The symbols move the nodes like this.
Fil si Som
Fil se Tiv
Fil za Bos
Dad si Mav
Dad se Fil
Dad za Meb
Sul si Vud
Sul se Duk
Sul za Gil
Faz si Gef
Faz se Pek
Faz za Guz
Roz si Sul
Roz se Vud
Roz za Puv
Fen si Mef
Fen se Duz
Fen za Vof
Sug si Kat
Sug se Kud
Sug za Mus
Daf si Peg
Daf se Zat
Daf za Mev
Tiv si Nub
Tiv se Zez
Tiv za Mav
Sis si Zeg
Sis se Kep
Sis za Ror
Nub si Zez
Nub se Res
Nub za Fil
Buv si Vof
Buv se Gan
Buv za Lor
Zez si Res
Zez se Bis
Zez za Som
Pip si Ruv
Pip se Bag
Pip za Zat
Lov si Ror
Lov se Zof
Lov za Sug
Doz si Gal
Doz se Rap
Doz za Sul
Kat si Kud
Kat se Lov
Kat za Noz
Vil si Roz
Vil se Sul
Vil za Kig
Vik si Nit
Vik se Kop
Vik za Zez
Puv si Gil
Puv se Vil
Puv za Bir
Lok si Buv
Lok se Vof
Lok za Kep
Noz si Tuk
Noz se Sug
Noz za Nit
Bag si Tar
Bag se Bir
Bag za Muf
Gaz si Daf
Gaz se Peg
Gaz za Lel
Res si Bis
Res se Vik
Res za Tiv
Muf si Pip
Muf se Ruv
Muf za Peg
Vov si Muf
Vov se Pip
Vov za Daf
Zat si Vov
Zat se Muf
Zat za Gaz
Gug si Lel
Gug se Mev
Gug za Faz
Som si Tiv
Som se Nub
Som za Dad
Lel si Mev
Lel se Dab
Lel za Gef
Nit si Kop
Nit se Mus
Nit za Res
Nur si Vom
Nur se Faz
Nur za Mef
Guz si Nur
Guz se Vom
Guz za Fen
Mef si Duz
Mef se Guz
Mef za Gan
Pek si Gug
Pek se Lel
Pek za Vom
Lor si Gof
Lor se Lok
Lor za Sis
Vub si Kig
Vub se Puv
Vub za Bag
Pov si Sis
Pov se Zeg
Pov za Lov
Gal si Rap
Gal se Meb
Gal za Vud
Mav si Fil
Mav se Som
Mav za Fes
Dab si Gaz
Dab se Daf
Dab za Gug
Ror si Zof
Ror se Pov
Ror za Kat
Peg si Zat
Peg se Vov
Peg za Dab
Tuk si Sug
Tuk se Kat
Tuk za Kop
Duz si Guz
Duz se Nur
Duz za Zev
Vof si Gan
Vof se Zev
Vof za Gof
Bos si Dad
Bos se Mav
Bos za Rap
Kud si Lov
Kud se Ror
Kud za Tuk
Bir si Vub
Bir se Kig
Bir za Ruv
Zof si Pov
Zof se Sis
Zof za Kud
Tar si Bir
Tar se Vub
Tar za Pip
Fes si Bos
Fes se Dad
Fes za Gal
Gan si Zev
Gan se Fen
Gan za Lok
Vom si Faz
Vom se Gef
Vom za Duz
Kig si Puv
Kig se Gil
Kig za Tar
Gof si Lok
Gof se Buv
Gof za Zeg
Zev si Fen
Zev se Mef
Zev za Buv
Kep si Lor
Kep se Gof
Kep za Pov
Vud si Duk
Vud se Doz
Vud za Vil
Mus si Noz
Mus se Tuk
Mus za Vik
Rap si Meb
Rap se Fes
Rap za Duk
Ruv si Bag
Ruv se Tar
Ruv za Vov
Meb si Fes
Meb se Bos
Meb za Doz
Gil si Vil
Gil se Roz
Gil za Vub
Gef si Pek
Gef se Gug
Gef za Nur
Bis si Vik
Bis se Nit
Bis za Nub
Kop si Mus
Kop se Noz
Kop za Bis
Mev si Dab
Mev se Gaz
Mev za Pek
Zeg si Kep
Zeg se Lor
Zeg za Zof
Duk si Doz
Duk se Gal
Duk za Roz

The rows follow the links: the fewer symbols apart two nodes are, the more alike their rows tend to be.

Each row is also shifted at random along 8 hidden directions that mean nothing.

Rows with their nodes:
[121, 48, 0, 69, 94, -76, -23, -87, -32, -38, 89, 71, -50, 25, 34, 17, 107, 39, -54, 10, 61, -92, 23, 21, 69, -4, 4, -43, 36, -56, -87, -97, 106, 86, 71, 2, 68, 30, -62, -17, -18, 69, -48, -101, -76, 50, -32, -52, 16, -4, 64, 47, -116, 13, 0, -78, 50, -93, -93, -101, 19]; node Kep
[24, -3, 40, 46, -82, -5, -47, 91, -11, -81, -94, 42, -60, 32, -92, 45, -14, 14, 26, 42, -59, 78, -123, 39, -117, 0, -128, -81, 95, 83, -12, -23, -9, -19, 67, -142, 43, -164, 1, 15, -15, -88, 31, -226, 34, -120, -12, 96, 81, -89, -9, -98, -13, -35, -11, -199, -80, 61, -84, 138, 97]; node Rap
[-3, -35, 14, -87, -53, -82, 42, -10, 6, 135, 237, -63, 151, 95, -49, -52, -108, 146, -51, 225, 133, 58, -4, -110, -48, -78, 126, 178, 21, 97, 94, -28, -31, 88, -144, -20, 116, 64, -49, 35, -46, -2, -79, 25, -34, 185, -29, 143, 105, 163, 14, -110, 47, -13, -70, -37, 169, 88, -81, 101, -143]; node Nur
[77, -64, 10, -58, 43, -23, 5, 9, 55, -10, 103, 61, 25, 155, 45, 63, 65, 36, -20, -100, 9, -17, -68, -36, 7, 107, 5, -27, 162, -49, 64, 51, 24, -53, -62, -47, 101, 22, -82, 38, 37, -80, 89, -130, -117, -1, -27, -64, -37, -14, 135, 62, 7, 115, 31, -13, -27, 75, -84, 62, -33]; node Pip
[-13, -9, 99, 25, -16, 74, -27, 125, 43, 71, -34, -49, 73, -95, -60, 85, -59, -17, 1, 11, 29, -12, -127, 15, -73, 7, -29, -33, -78, -18, -5, 78, -38, -26, 194, -97, 39, -32, -28, -121, -104, -101, 56, -206, -23, -43, 27, 53, 114, -109, 31, -23, 107, 43, 68, -57, -107, 66, 81, -68, -6]; node Sul
[156, -68, -31, -124, -134, 33, 51, 36, 69, 1, -139, 25, 54, -4, 46, 4, -30, -46, 123, 0, -61, 174, -22, -74, 9, 10, 22, 161, -170, 102, 98, 87, -62, -87, 19, 138, -80, -28, 76, 153, 66, -51, 20, 158, 125, 51, -87, -137, 28, 70, 39, -23, 104, 30, 32, -57, -3, 150, 47, 39, -116]; node Vub
[-153, -1, -78, -26, 114, 25, 94, -83, -12, 58, 54, -12, -19, 8, 40, -33, -94, 23, -93, 12, 7, -83, 109, 15, 40, -13, 96, 48, 40, -74, 68, -1, -3, 13, -155, 5, -22, 153, -47, -92, 9, 45, -63, 91, -35, 60, 39, 113, -43, 48, -9, 4, -46, 47, -121, 223, 22, -111, 49, 28, -1]; node Gan
[94, 18, -33, 20, 81, -11, 98, -73, -69, -13, -33, 102, -56, -6, -7, 60, -121, 99, -117, 105, 54, -29, -38, 57, 13, -65, 43, 56, 34, -33, 38, -73, 83, 77, 68, -111, 108, 97, -138, -38, -61, 21, -148, -296, 21, 97, -61, 181, 205, -20, 96, -164, -127, 75, -182, -135, -10, -94, -101, 114, 47]; node Lok
[220, -68, 33, 73, 80, 89, -67, 7, 86, 43, -59, -87, -80, -38, 72, -77, -41, 47, -64, -46, -131, -46, -7, -86, -64, -28, 43, -43, 116, -32, 39, -31, 20, -23, -38, -6, 49, -1, 75, 28, 112, -2, 134, -72, -15, -4, -15, 97, 34, 13, -55, 28, -39, 41, -72, 77, -45, -28, -44, 114, 119]; node Lel
[64, -25, 17, -29, 71, 103, 24, -30, 47, 119, 59, -92, 2, 18, 80, -123, 73, 43, 7, 17, 3, -72, 45, -76, 32, 3, 47, 111, -73, -8, -31, -23, 7, 26, 57, 119, 18, 68, -16, 54, 74, 43, 26, 15, 58, 97, -24, -90, 18, 147, -11, 37, 28, 1, 5, 39, 74, -17, -18, -107, 77]; node Duz
[-103, -32, 67, -45, 12, 116, 12, 103, 52, 72, 27, -65, 58, 44, -2, 16, 48, -8, 41, -72, 5, -43, -91, -10, -46, 94, -64, -13, -3, -29, 3, 100, -50, -69, 107, -51, 34, -25, -52, -22, -20, -98, 100, -170, 1, -38, 33, -59, 7, -27, 39, 21, 116, 54, 75, -8, -71, 83, 13, -41, 68]; node Puv
[-63, 19, 16, -3, -62, -86, -19, -12, 8, -73, 24, 142, -56, 126, -8, 53, 179, -32, 79, 115, 42, 43, -23, 62, -36, 99, -125, 29, -60, 92, -86, -33, 32, 22, 97, 3, -22, -143, -47, -103, -22, -58, 30, -22, -13, -104, -53, -136, -48, 17, 82, 72, 10, -116, 101, -86, -3, 78, 20, -193, -18]; node Mav
[156, -3, -10, -48, 87, 47, 65, -46, 17, 142, 136, -70, 63, 12, 34, -69, -13, 53, -40, 24, 87, -72, 38, -44, 51, -9, 89, 81, -51, -66, 24, -2, 6, 37, -37, 38, 48, 132, -52, 7, -4, 55, -18, 13, 12, 122, 21, -11, 33, 112, -3, 4, 22, 39, -29, 81, 78, -19, 4, -69, -5]; node Mef
[-10, -47, 75, -13, -129, -20, -25, 114, 64, 13, -23, -17, 18, 110, -54, 33, -67, 49, -14, 269, -41, 63, -20, -25, -196, 12, -15, 142, -19, 173, 46, 10, -81, 23, 7, -54, -15, -112, -11, -213, -60, -147, 33, 2, -59, -52, -26, 156, 1, 12, 45, -27, 120, -97, 13, 33, -23, 119, 76, -14, -85]; node Vud
[14, -4, -42, 61, 143, 83, 34, -94, 16, 8, -116, 79, -160, -35, 100, -35, 22, 6, -61, 80, -53, -112, 71, 50, 13, 9, 27, 50, -82, -37, -55, -86, 75, 65, 114, 49, -19, 55, -36, -136, 51, 49, -8, -73, 25, 4, -48, 20, 46, 47, 25, 38, -110, -19, -77, 74, -39, -141, 43, -149, 124]; node Gof
[105, 55, -19, -6, -26, -75, 55, -4, -63, -75, -30, 144, 24, -26, -63, 153, -18, -52, 25, 4, 105, 34, -76, 125, 51, 31, -56, -38, -63, -33, -23, 19, 31, 2, 121, -91, 11, -9, -94, -77, -136, -27, -106, -149, 3, -39, -6, -20, 62, -126, 94, -56, -11, 40, 26, -128, -56, -4, 43, -63, -58]; node Som
[46, 80, 53, 48, -59, 93, 13, 76, -92, -122, -279, -20, -124, -27, 33, 14, 12, 0, -31, 61, -180, -93, 98, 69, -20, -48, -37, 113, -113, 79, -95, -16, -18, 24, 226, 103, -164, -32, -31, -102, -56, -22, -163, 14, 37, 20, -40, -44, -65, -77, 90, -62, 15, -31, -5, -26, -79, -134, 56, -64, 50]; node Kop
[-15, 30, 18, 55, 38, -153, -41, -82, -19, 8, 191, 94, 6, 42, -7, 37, 126, 86, -42, 146, 155, -47, -24, 9, 38, -10, 20, 21, -7, 9, -96, -108, 100, 140, 117, -16, 118, -1, -96, -43, -69, 54, -60, -151, -70, 79, -58, -34, 103, 32, 87, 10, -81, -42, 25, -193, 116, -27, -114, -158, -50]; node Zeg
[1, -67, 34, 67, 111, 9, -112, -28, 122, 62, -14, -43, -8, -127, 117, 8, 2, -38, -58, -108, -64, -54, 24, -82, 23, 12, 103, -72, -19, -105, 27, 21, 45, -19, 21, 79, 21, 50, 99, -52, 74, 11, 163, 74, -118, 20, -18, -36, 4, -28, 14, 169, -2, 68, 65, 144, -38, -23, 79, -125, -51]; node Dab
[175, 64, -43, -72, -105, -76, 71, 0, -105, -125, 21, 101, -6, 146, -76, 30, 81, 7, 88, 2, 46, 75, -26, 79, 35, 34, -125, 7, 52, 77, -30, -17, -7, -18, -46, -41, -19, -66, -87, 135, -31, -17, -118, -38, 76, -40, -10, -90, -66, 3, 62, -98, -27, -31, -1, -185, 38, 36, -108, 101, 13]; node Nub
[58, -26, 91, -4, 85, 29, -63, 23, 50, 139, 293, -162, 73, 122, 24, -112, 118, 116, -46, 11, 77, -133, -5, -104, -34, 26, 28, -3, 144, -36, -36, -24, 6, 46, -58, -9, 135, 35, -54, 28, 36, -6, 106, -90, -112, 74, 49, -29, -31, 116, -24, 77, 51, 4, 51, 33, 107, 30, -131, -41, 60]; node Faz
[-119, 69, 6, 56, -40, -18, -30, -4, -70, 9, -37, -46, -6, -88, -58, -26, -53, 8, -23, 121, 10, -7, 73, 37, -10, -95, 14, 16, -88, 45, -64, -58, -25, 76, 35, 7, -69, -19, 43, -82, -56, 72, -103, 117, 36, 11, 30, 92, 10, -4, -94, -52, -9, -103, -15, 22, 48, -74, 69, -64, -19]; node Kat

Start, symbols taken left to right, then the node you end at.
Answers are names.
[154, 7, 50, 29, -146, -54, -76, 110, -37, -123, -182, 7, 0, -63, -54, 96, -76, -25, 20, -41, -114, 113, -68, -15, -52, -66, -36, -41, 22, 91, 42, 38, -43, -56, 47, -7, -44, -97, 78, 78, -44, -52, -39, -1, -12, -20, -43, 34, 11, -132, 28, -79, 32, 28, 21, -157, -65, 59, -24, 167, -82]
za za se si => Sul
[-48, 76, -46, -70, -70, 4, 110, 18, -144, -76, 66, 12, -1, 152, -131, -32, -40, 27, 22, 20, 39, 7, 25, 100, -23, 10, -115, -6, 143, 47, -3, -2, -59, -25, -185, -132, -44, -25, -104, 42, -56, -14, -132, -15, 64, -67, 92, 86, -106, 6, -47, -143, -9, -47, -85, 1, 17, -21, -79, 201, 88]
se za za se se se se => Mus
[79, -8, 3, -42, -27, -53, 48, -36, -7, -20, -20, 50, -38, 117, 96, -15, 48, 97, -33, 170, -42, -22, 79, -71, 17, -41, 105, 264, -74, 110, 22, -57, 32, 83, 56, 155, -9, 64, -72, 29, 12, 1, -126, 48, -21, 186, -132, -72, 16, 126, 171, -36, -23, 15, -52, -78, 102, -12, -71, -49, -104]
si se si za se si za => Fen
[-304, -44, 56, 33, 106, -12, -101, 3, 88, -49, 12, 41, -37, 42, 140, 55, 192, -21, -13, -240, -75, -90, -60, -58, 51, 123, -14, -130, 114, -115, -35, 41, 82, -60, 103, 57, 66, 1, -16, 48, 81, -41, 168, -130, -154, -22, -49, -219, -76, -81, 149, 183, -20, 147, 126, -35, -69, 16, -75, -88, 31]
za za za se se => Dab
[-75, 100, -26, -21, -35, -10, 28, 3, -103, 34, 116, -98, 78, -33, -89, -70, 27, -59, 55, -58, 101, -36, 80, 67, 74, -20, -28, -55, -47, -45, -85, 24, -60, -6, -95, 24, -96, 24, 18, 30, -64, 90, -77, 224, 44, -21, 137, -60, -131, 5, -141, 13, 49, -81, 67, 102, 73, -38, 68, -72, 4]
se za si si za se => Mus
[-294, 44, 4, 67, -17, -66, -30, -32, -50, 32, 107, -11, 9, -37, -87, -40, -9, 45, -20, 190, 118, 8, 1, 24, -28, -67, -13, 4, -48, 48, -79, -101, 10, 111, 28, -61, 39, -42, -6, -67, -66, 74, -55, -30, 42, 6, 20, 111, 95, 38, -111, -66, -34, -133, -13, -83, 93, -45, -14, -58, 23]
za si za si si se za se => Kat
[10, -77, 2, 10, 6, -88, -61, -36, 93, 14, -14, 56, 28, -52, 70, 65, -29, 12, -24, -22, -16, 73, -59, -90, 9, -20, 85, -5, 11, -10, 82, -5, 58, 6, 22, 33, 84, 27, 57, 35, 51, -18, 79, -23, -87, 61, -101, -6, 105, -12, 76, 46, -30, 85, 12, -70, -12, 69, -27, 23, -127]
si si za si se za za => Lel
[192, -62, -45, -109, 9, 111, 94, 12, 74, 98, -65, 3, 83, -65, 11, 7, -84, -77, 66, -123, 17, 71, -59, -17, 31, 53, 15, 15, -90, -55, 101, 122, -51, -112, -32, 3, -12, 52, 31, 43, 41, -37, 78, 24, 107, -32, 31, -35, 41, 20, -36, -3, 88, 78, -1, 97, -70, 88, 103, 12, 2]
se si se si si za => Gil
[-197, 53, -85, -42, -45, 10, 83, -27, -74, -86, -98, 47, -31, 15, -28, 6, -6, -97, 59, -54, -30, 20, 97, 117, 40, 35, -67, -13, -47, 10, -22, 42, -42, -62, -105, 36, -163, -13, 13, -27, -12, 17, -81, 219, 79, -95, 63, -54, -158, -24, -47, 5, 2, -47, 2, 128, -33, -45, 110, -9, 2]
za za si se se si => Zez
[152, -78, 37, -18, 50, -16, -25, 5, 96, -35, 64, 65, -51, 201, 98, 41, 115, 59, -44, -21, -68, -53, -31, -47, -56, 118, -6, 25, 161, 3, 48, 16, 34, -27, -30, -3, 72, -6, -79, -43, 66, -127, 124, -127, -169, -12, -70, -60, -80, 9, 181, 109, -10, 86, 23, 34, -33, 67, -77, -5, -17]
se se se za za za se => Vov
[-123, 7, -69, 8, 33, -63, -11, -134, 27, -5, 81, 66, -77, 66, 83, -99, 172, -4, 44, 79, 28, -20, 106, -26, 54, 18, 2, 57, -60, 28, -75, -110, 80, 70, -36, 137, -14, -16, 31, 32, 105, 97, 18, 173, 17, 11, -56, -139, -71, 145, -27, 114, -98, -121, 14, 34, 116, -47, -19, -169, 17]
za si se se => Lok
[-210, 17, -1, 1, 144, 49, 48, -45, 5, 116, 96, -53, 49, -77, 67, 0, -1, -2, -56, -74, 90, -138, 43, -7, 102, 0, 103, 18, -75, -142, -17, 23, 36, 22, 65, 40, 32, 169, -59, -49, -29, 65, -27, -27, -43, 115, 31, -50, 33, 18, 31, 54, 11, 104, 12, 94, 25, -81, 46, -157, -6]
za si za za se se => Buv
[-41, -33, 52, -1, -157, -23, -52, 102, 28, -39, -78, -5, 10, 43, -58, 9, -14, 18, 61, 146, -56, 126, -53, -39, -121, -14, -58, 58, -13, 158, 19, 6, -55, -13, 19, -11, -25, -154, 59, 5, 0, -100, 43, 20, 30, -68, -36, 44, 16, 3, -16, -55, 80, -90, 35, -101, -16, 123, -4, 69, -38]
si se za za se => Vud
[77, 72, 34, 139, 85, 44, -97, -24, -51, -53, -92, -51, -102, -129, 28, -32, 81, -26, -36, -78, -58, -131, 42, 46, 56, -49, -34, -125, -14, -80, -151, -71, 61, 56, 162, 33, -38, -18, 45, -18, -1, 95, -18, -53, 9, -31, 18, -38, -8, -74, -64, 41, -79, -31, 22, -32, -24, -162, -8, -107, 136]
se za za za za si => Nit
